Below is a small trained network, with its code and all its weights. Each question gives an input and a target symbol and asks what happens when units are switched off, that is, made to give their printed mean instead of their output.

import numpy as np


def w(rows, s, z=0):
    codes = np.array(rows[::2]) - 128.0
    scale = np.full(codes.shape[1], s)
    scale[-1] = z or s
    return codes * scale


def norm(h):
    return h / np.sqrt((h * h).mean(-1, keepdims=True) + 1e-5)


def f(y):
    return y / 2 * (1 + np.tanh(0.7978845608 * (y + 0.044715 * y**3)))


def softmax(a):
    e = np.exp(a - a.max(-1, keepdims=True))
    return e / e.sum(-1, keepdims=True)


def log_softmax(a):
    a = a - a.max(-1, keepdims=True)
    return a - np.log(np.exp(a).sum(-1, keepdims=True))


def net(x, mask):
    ids = ['ΓΘΠΣαδεζηλμξφω'.index(c) for c in x.split()]
    T = len(ids)
    res = E[ids] + P[:T]
    r = norm(res)
    for j in range(3):
        rows = slice(4 * j, 4 * j + 4)
        q, k, v = (r @ M[0][rows].T for M in (Q, K, V))
        z = softmax(np.where(np.tri(T) > 0, q @ k.T / 4**0.5, -1e9)) @ v
        o = O[0][rows]
        res = res + np.where(mask[j], z, o[:, -1]) @ o[:, :-1]
    y = f(norm(res) @ A[0][:, :-1].T + A[0][:, -1])
    res = res + np.where(mask[3:7], y, B[0][:, -1]) @ B[0][:, :-1]
    return log_softmax(norm(res)[-1] @ U[:, :-1].T + U[:, -1])


Q, K, V, O, A, B = {}, {}, {}, {}, {}, {}
E = w([
[12,134,159],'Γ',
[26,194,97],'Θ',
[66,221,251],'Π',
[101,218,70],'Σ',
[80,199,115],'α',
[33,160,51],'δ',
[159,157,25],'ε',
[119,87,94],'ζ',
[189,89,123],'η',
[124,236,112],'λ',
[89,2,192],'μ',
[195,123,106],'ξ',
[131,101,146],'φ',
[128,40,68],'ω',
],0.014)
P = w([
[135,131,140],'0',
[159,205,131],'1',
[81,108,173],'2',
[148,108,25],'3',
[176,179,95],'4',
[82,102,171],'5',
[48,151,100],'6',
[176,178,95],'7',
[80,102,171],'8',
[94,130,14],'9',
[176,178,93],'10',
[81,99,171],'11',
[82,136,8],'12',
],0.013)
Q[0] = w([
[7,33,152],'h1',
[76,167,160],'h1',
[64,200,50],'h1',
[160,204,48],'h1',
[43,75,146],'h2',
[142,171,202],'h2',
[201,54,162],'h2',
[216,48,33],'h2',
[64,128,77],'h3',
[171,183,156],'h3',
[156,185,35],'h3',
[159,132,189],'h3',
],0.012)
K[0] = w([
[44,80,156],'h1',
[127,175,140],'h1',
[69,249,86],'h1',
[151,148,101],'h1',
[91,66,118],'h2',
[162,153,155],'h2',
[148,156,173],'h2',
[163,154,82],'h2',
[129,189,102],'h3',
[128,87,137],'h3',
[105,152,79],'h3',
[60,132,184],'h3',
],0.016)
V[0] = w([
[85,99,170],'h1',
[202,165,214],'h1',
[99,230,149],'h1',
[169,124,72],'h1',
[201,105,109],'h2',
[128,91,86],'h2',
[195,96,152],'h2',
[47,169,75],'h2',
[43,255,48],'h3',
[129,171,163],'h3',
[69,12,204],'h3',
[238,128,173],'h3',
],0.0083)
O[0] = w([
[180,183,16,119],'h1',
[133,125,138,103],'h1',
[137,2,120,207],'h1',
[216,65,201,117],'h1',
[73,181,237,99],'h2',
[10,108,171,135],'h2',
[176,43,122,89],'h2',
[174,132,78,181],'h2',
[147,116,228,254],'h3',
[46,161,62,139],'h3',
[202,116,175,36],'h3',
[184,138,142,89],'h3',
],0.0053,0.0066)
A[0] = w([
[149,142,145,4],'n1',
[160,2,136,242],'n2',
[110,101,100,32],'n3',
[56,81,57,116],'n4',
],0.014,0.004)
B[0] = w([
[251,171,135,114],'n1',
[113,109,114,184],'n2',
[147,226,157,132],'n3',
[88,173,218,254],'n4',
],0.017,0.0086)
U = w([
[96,199,5,42],'Γ',
[215,75,185,158],'Θ',
[121,142,144,22],'Π',
[101,63,46,207],'Σ',
[94,157,116,21],'α',
[43,159,21,36],'δ',
[210,105,199,194],'ε',
[101,160,134,86],'ζ',
[158,156,32,233],'η',
[77,53,93,189],'λ',
[74,24,153,86],'μ',
[208,215,92,253],'ξ',
[224,205,224,140],'φ',
[169,58,190,218],'ω',
],0.013,0.0057)

Each question gives the input, a string of symbols that net reads in full, and the target symbol t.
The units are the heads (4 rows each of Q, K, V and O) and the neurons (one row each of A and B). Each row of codes is followed by its name. A weight is (code - 128) times the scale printed after its matrix; where a second scale follows, it is the last column's (O, A, B and U).
mask holds one flag per unit, heads first, then neurons. A switched-off unit (its flag False) gives its mean, the last column of its rows in O or B, instead of its output. The means were averaged over made-up inputs and are rounded, as every weight is.
A unit's drop is (log p(t) with every unit on - log p(t) with that unit switched off) / (log p(t) with every unit on - log p(t) with every unit switched off).
The circuit of an input: a set's keep is (log p(t) with only the set's units on - log p(t) with every unit switched off) / (log p(t) with every unit on - log p(t) with every unit switched off). Starting from all 7 units, units are removed one at a time, each time the one whose removal leaves the highest keep (on an exact tie, the one counted first), for as long as the keep stays at least 0.8.
units of the circuit, in order: the units of the circuit, biggest drop first
unit that matters most: the unit with the biggest drop
top k neurons: the k neurons with the biggest drops, biggest first
drop when u is switched off: that unit's drop, to one decimal
input Γ ω λ ζ φ, target ω: unit that matters most => h1
input φ Γ λ ζ Γ Π Γ Π ξ, target η: units of the circuit, in order => n4, h1, h3
input Θ α μ φ ω φ Σ ζ, target λ: top 2 neurons => n4, n2
input α Σ η, target η: units of the circuit, in order => n4, h3, h1
input Γ λ Θ Π μ Θ Θ λ Σ Π α, target δ: units of the circuit, in order => n4, h1
input δ α η φ Π Γ ε ζ, target λ: units of the circuit, in order => h1, n2, n4
input μ η δ Π Θ ε ζ δ Π Γ φ, target ω: units of the circuit, in order => h1, n4
input Γ Θ ζ φ ξ δ λ Π ξ, target ξ: units of the circuit, in order => h1, n4, h3
input η ζ λ ζ η Π Γ λ μ μ μ, target Σ: units of the circuit, in order => n4, h3, h1
input λ ξ φ ξ Π λ η ε ξ, target ξ: units of the circuit, in order => h1, n4, h3
input μ λ Π α Π α Σ μ ξ, target η: units of the circuit, in order => n4, h1
input Π λ α Θ α, target δ: drop when h2 is switched off => 0.3
input ζ Θ φ, target φ: drop when h1 is switched off => 3.6
input η λ λ Θ Π λ φ μ, target Σ: drop when h3 is switched off => 0.1
input λ Π δ Π δ μ ζ Π η, target η: drop when h1 is switched off => 0.5
